Below is a small trained network, with its code and all its weights. Each question gives an input and a class and asks what happens when units are switched off, that is, made to give their printed mean instead of their output.

import numpy as np


def w(rows, s, z=0):
    codes = np.array(rows[::2]) - 128.0
    scale = np.full(codes.shape[1], s)
    scale[-1] = z or s
    return codes * scale


def f(y):
    return y / 2 * (1 + np.tanh(0.7978845608 * (y + 0.044715 * y**3)))


def log_softmax(a):
    a = a - a.max(-1, keepdims=True)
    return a - np.log(np.exp(a).sum(-1, keepdims=True))


def net(x, mask):
    res = np.array(x, float).reshape(1, 7) / 4 @ E
    y = f(res @ A[0][:, :-1].T + A[0][:, -1])
    res = res + np.where(mask, y, B[0][:, -1]) @ B[0][:, :-1]
    return log_softmax(res[-1] @ U[:, :-1].T + U[:, -1])


A, B = {}, {}
E = w([
[114,107,121,124,130,142,134,170],'x0',
[195,153,89,128,57,246,78,114],'x1',
[114,115,136,148,140,148,128,136],'x2',
[130,100,168,154,146,145,106,116],'x3',
[114,128,118,159,134,135,128,111],'x4',
[158,59,72,45,187,158,183,53],'x5',
[129,140,108,117,114,112,130,119],'x6',
],0.011)
A[0] = w([
[90,182,145,199,98,106,102,146,77],'N1',
[191,133,99,166,104,171,123,124,128],'N2',
[147,170,164,212,47,86,133,206,91],'N3',
[83,98,136,149,165,34,189,123,124],'N4',
[142,57,80,97,164,153,191,68,106],'N5',
[141,152,133,156,193,96,160,129,87],'N6',
[168,37,85,95,169,137,179,72,98],'N7',
[153,133,90,115,126,122,69,135,95],'N8',
[67,95,156,129,192,2,175,118,126],'N9',
[163,63,88,88,180,154,175,82,108],'N10',
[142,102,127,132,136,155,144,167,2],'N11',
[155,128,90,112,28,247,91,104,123],'N12',
[118,142,103,120,150,122,94,126,109],'N13',
[88,166,173,139,86,113,72,160,92],'N14',
[210,148,79,146,88,217,89,119,126],'N15',
],0.0081,0.0044)
B[0] = w([
[197,206,105,148,156,43,117,120,183],'N1',
[51,107,197,78,118,143,146,103,171],'N2',
[183,164,68,238,219,56,69,165,213],'N3',
[70,45,184,100,72,204,201,67,218],'N4',
[206,224,54,205,186,72,46,171,210],'N5',
[112,181,192,137,92,158,162,133,150],'N6',
[197,200,71,203,133,36,77,196,212],'N7',
[132,113,155,154,143,160,134,119,134],'N8',
[57,23,228,12,74,207,196,53,251],'N9',
[141,181,31,219,182,68,53,192,208],'N10',
[78,137,135,143,137,141,111,110,117],'N11',
[57,52,181,68,44,254,213,86,233],'N12',
[130,100,147,133,191,125,137,148,125],'N13',
[198,150,106,194,190,42,91,123,180],'N14',
[87,93,212,65,92,195,176,54,219],'N15',
],0.0064,0.011)
U = w([
[59,39,201,48,96,189,250,94,255],'0',
[160,183,87,185,173,82,47,180,1],'1',
],0.012,0.00078)

Each question gives the input, the list of numbers given to net, and the class t.
The units are the neurons (one row each of A and B). Each row of codes is followed by its name. A weight is (code - 128) times the scale printed after its matrix; where a second scale follows, it is the last column's (A, B and U).
mask holds one flag per neuron, in row order. A switched-off neuron (its flag False) gives its mean, the last column of its row in B, instead of its output. The means were averaged over made-up inputs and are rounded, as every weight is.
A unit's drop is (log p(t) with every unit on - log p(t) with that unit switched off) / (log p(t) with every unit on - log p(t) with every unit switched off).
The circuit of an input: a set's keep is (log p(t) with only the set's units on - log p(t) with every unit switched off) / (log p(t) with every unit on - log p(t) with every unit switched off). Starting from the 12 units with the biggest drops (on a tie, the unit counted first), units are removed one at a time, each time the one whose removal leaves the highest keep (on an exact tie, the one counted first), for as long as the keep stays at least 0.8.
circuit, biggest first: the units of the circuit, biggest drop first
top k neurons: the k neurons with the biggest drops, biggest first
drop of u: that unit's drop, to one decimal
input [1,4,1,-7,-2,-4,4], class 0: top 4 neurons : (N12, N5, N10, N7)
input [-1,-8,5,6,-2,-8,6], class 0: circuit, biggest first : (N9)
input [-7,-8,-7,5,4,-7,7], class 0: top 2 neurons : (N9, N4)
input [-8,7,-2,6,-5,-7,2], class 0: top 3 neurons : (N12, N15, N5)
input [-2,-8,5,-3,-3,-7,2], class 0: top 2 neurons : (N9, N4)
input [-4,6,5,7,1,-6,8], class 0: top 3 neurons : (N12, N15, N5)
input [5,7,-6,-7,-8,-6,2], class 0: top 2 neurons : (N12, N15)
input [7,2,4,-2,-7,-4,-4], class 1: drop of N9 : 0.1
input [-5,5,-8,-6,7,-4,-5], class 0: drop of N12 : 0.2
input [7,-5,6,4,-7,7,-7], class 1: drop of N5 : 0.3
